Here is a tiny trained network, its code and every weight. The questions are about switching its units off for an input and a target symbol, where a switched-off unit gives its printed mean instead of its output.

import numpy as np


def w(rows, s, z=0):
    codes = np.array(rows[::2]) - 128.0
    scale = np.full(codes.shape[1], s)
    scale[-1] = z or s
    return codes * scale


def f(y):
    return y / 2 * (1 + np.tanh(0.7978845608 * (y + 0.044715 * y**3)))


def softmax(a):
    e = np.exp(a - a.max(-1, keepdims=True))
    return e / e.sum(-1, keepdims=True)


def log_softmax(a):
    a = a - a.max(-1, keepdims=True)
    return a - np.log(np.exp(a).sum(-1, keepdims=True))


def net(x, mask):
    ids = ['βγζθπτψω'.index(c) for c in x.split()]
    T = len(ids)
    res = E[ids] + P[:T]
    q, k, v = (res @ M[0].T for M in (Q, K, V))
    z = softmax(np.where(np.tri(T) > 0, q @ k.T / 4**0.5, -1e9)) @ v
    res = res + np.where(mask[0], z, O[0][:, -1]) @ O[0][:, :-1]
    y = f(res @ A[0][:, :-1].T + A[0][:, -1])
    res = res + np.where(mask[1:13], y, B[0][:, -1]) @ B[0][:, :-1]
    return log_softmax(res[-1] @ U[:, :-1].T + U[:, -1])


Q, K, V, O, A, B = {}, {}, {}, {}, {}, {}
E = w([
[140,125,226,71,109,63],'β',
[62,153,200,94,90,91],'γ',
[157,75,177,187,36,80],'ζ',
[190,213,111,163,170,153],'θ',
[163,157,90,158,49,138],'π',
[134,195,140,24,149,74],'τ',
[222,196,160,177,62,176],'ψ',
[91,201,176,251,137,132],'ω',
],0.021)
P = w([
[67,114,129,89,121,250],'0',
[80,130,125,118,133,210],'1',
[84,145,130,128,125,168],'2',
[100,151,126,140,121,134],'3',
[113,159,125,147,114,106],'4',
[125,169,123,151,108,80],'5',
[143,176,120,160,102,59],'6',
[152,195,122,160,88,44],'7',
],0.013)
Q[0] = w([
[191,22,57,21,187,186],'H1',
[97,232,193,108,103,48],'H1',
[189,5,189,152,229,187],'H1',
[220,169,169,101,140,175],'H1',
],0.016)
K[0] = w([
[48,117,169,128,138,251],'H1',
[131,207,96,169,83,78],'H1',
[86,55,58,78,111,210],'H1',
[56,103,72,142,168,104],'H1',
],0.017)
V[0] = w([
[139,131,194,150,79,183],'H1',
[43,113,136,122,101,110],'H1',
[91,173,165,133,220,120],'H1',
[183,106,253,107,144,118],'H1',
],0.015)
O[0] = w([
[119,130,92,185,134,8,250],'H1',
[152,191,134,79,96,40,148],'H1',
[189,109,42,101,21,171,147],'H1',
[34,140,25,173,123,170,178],'H1',
],0.012)
A[0] = w([
[115,227,79,73,180,113,86],'N1',
[120,72,220,197,57,133,116],'N2',
[103,210,116,112,125,172,224],'N3',
[73,120,166,182,79,150,255],'N4',
[163,95,92,153,147,145,163],'N5',
[111,10,158,178,72,108,76],'N6',
[198,170,93,79,192,118,24],'N7',
[147,133,124,44,183,163,91],'N8',
[101,163,50,96,127,153,121],'N9',
[62,60,172,131,60,96,127],'N10',
[148,168,107,86,94,181,140],'N11',
[84,145,154,130,164,171,98],'N12',
],0.013,0.0046)
B[0] = w([
[84,115,206,143,110,218,181],'N1',
[147,49,120,120,77,150,205],'N2',
[138,115,85,119,106,147,191],'N3',
[127,159,147,81,176,106,251],'N4',
[119,144,141,163,146,169,145],'N5',
[86,70,108,104,138,152,167],'N6',
[131,144,50,104,170,149,135],'N7',
[121,72,99,249,142,49,134],'N8',
[189,106,134,136,155,120,209],'N9',
[164,156,101,166,137,150,197],'N10',
[79,141,146,100,157,75,175],'N11',
[175,138,78,118,63,99,139],'N12',
],0.018,0.017)
U = w([
[86,161,113,3,171,133,199],'β',
[38,165,141,122,124,148,125],'γ',
[40,93,67,121,180,113,6],'ζ',
[155,161,87,147,195,195,137],'θ',
[150,120,171,95,171,127,86],'π',
[77,137,122,141,90,174,170],'τ',
[40,89,104,95,94,189,137],'ψ',
[76,151,57,150,54,120,139],'ω',
],0.0056,0.0017)

Each question gives the input, a string of symbols that net reads in full, and the target symbol t.
The units are the heads (4 rows each of Q, K, V and O) and the neurons (one row each of A and B). Each row of codes is followed by its name. A weight is (code - 128) times the scale printed after its matrix; where a second scale follows, it is the last column's (O, A, B and U).
mask holds one flag per unit, heads first, then neurons. A switched-off unit (its flag False) gives its mean, the last column of its rows in O or B, instead of its output. The means were averaged over made-up inputs and are rounded, as every weight is.
A unit's drop is (log p(t) with every unit on - log p(t) with that unit switched off) / (log p(t) with every unit on - log p(t) with every unit switched off).
The circuit of an input: a set's keep is (log p(t) with only the set's units on - log p(t) with every unit switched off) / (log p(t) with every unit on - log p(t) with every unit switched off). Starting from the 12 units with the biggest drops (on a tie, the unit counted first), units are removed one at a time, each time the one whose removal leaves the highest keep (on an exact tie, the one counted first), for as long as the keep stays at least 0.8.
circuit, biggest first: the units of the circuit, biggest drop first
most important unit: the unit with the biggest drop
top k neurons: the k neurons with the biggest drops, biggest first
drop when u is switched off: that unit's drop, to one decimal
input γ β ω β ω ψ, target ω: most important unit	N4
input ω ψ ω ζ ω ζ θ ψ, target ψ: circuit, biggest first	[H1; N2]
input ω ω β ω τ π, target β: circuit, biggest first	[H1; N11]
input π ψ θ γ ω β, target ω: circuit, biggest first	[N4; H1]
input β π ω γ θ τ ψ, target β: circuit, biggest first	[H1; N11]
input ω θ ζ β, target γ: circuit, biggest first	[H1; N1; N2]
input θ π ζ θ γ, target ψ: circuit, biggest first	[H1; N6]
input ζ τ ω ω ζ ψ ω, target ζ: top 3 neurons	[N4; N6; N1]
input π ω π β ω τ ζ ψ, target γ: circuit, biggest first	[H1; N1]
input θ ω β, target ω: circuit, biggest first	[H1; N4]
input ω π ζ ω ω γ γ τ, target ζ: circuit, biggest first	[H1; N8; N11]
input β π π ω ω ψ ω ω, target ω: top 2 neurons	[N1; N9]
input ω β β, target θ: top 3 neurons	[N9; N10; N2]
input β θ β ω π γ, target π: circuit, biggest first	[H1]
input ω ω γ, target ω: drop when H1 is switched off	0.9
input ω ω ω θ π, target ψ: drop when N3 is switched off	0.0
input ω β ζ ω ψ β π, target θ: drop when H1 is switched off	1.0
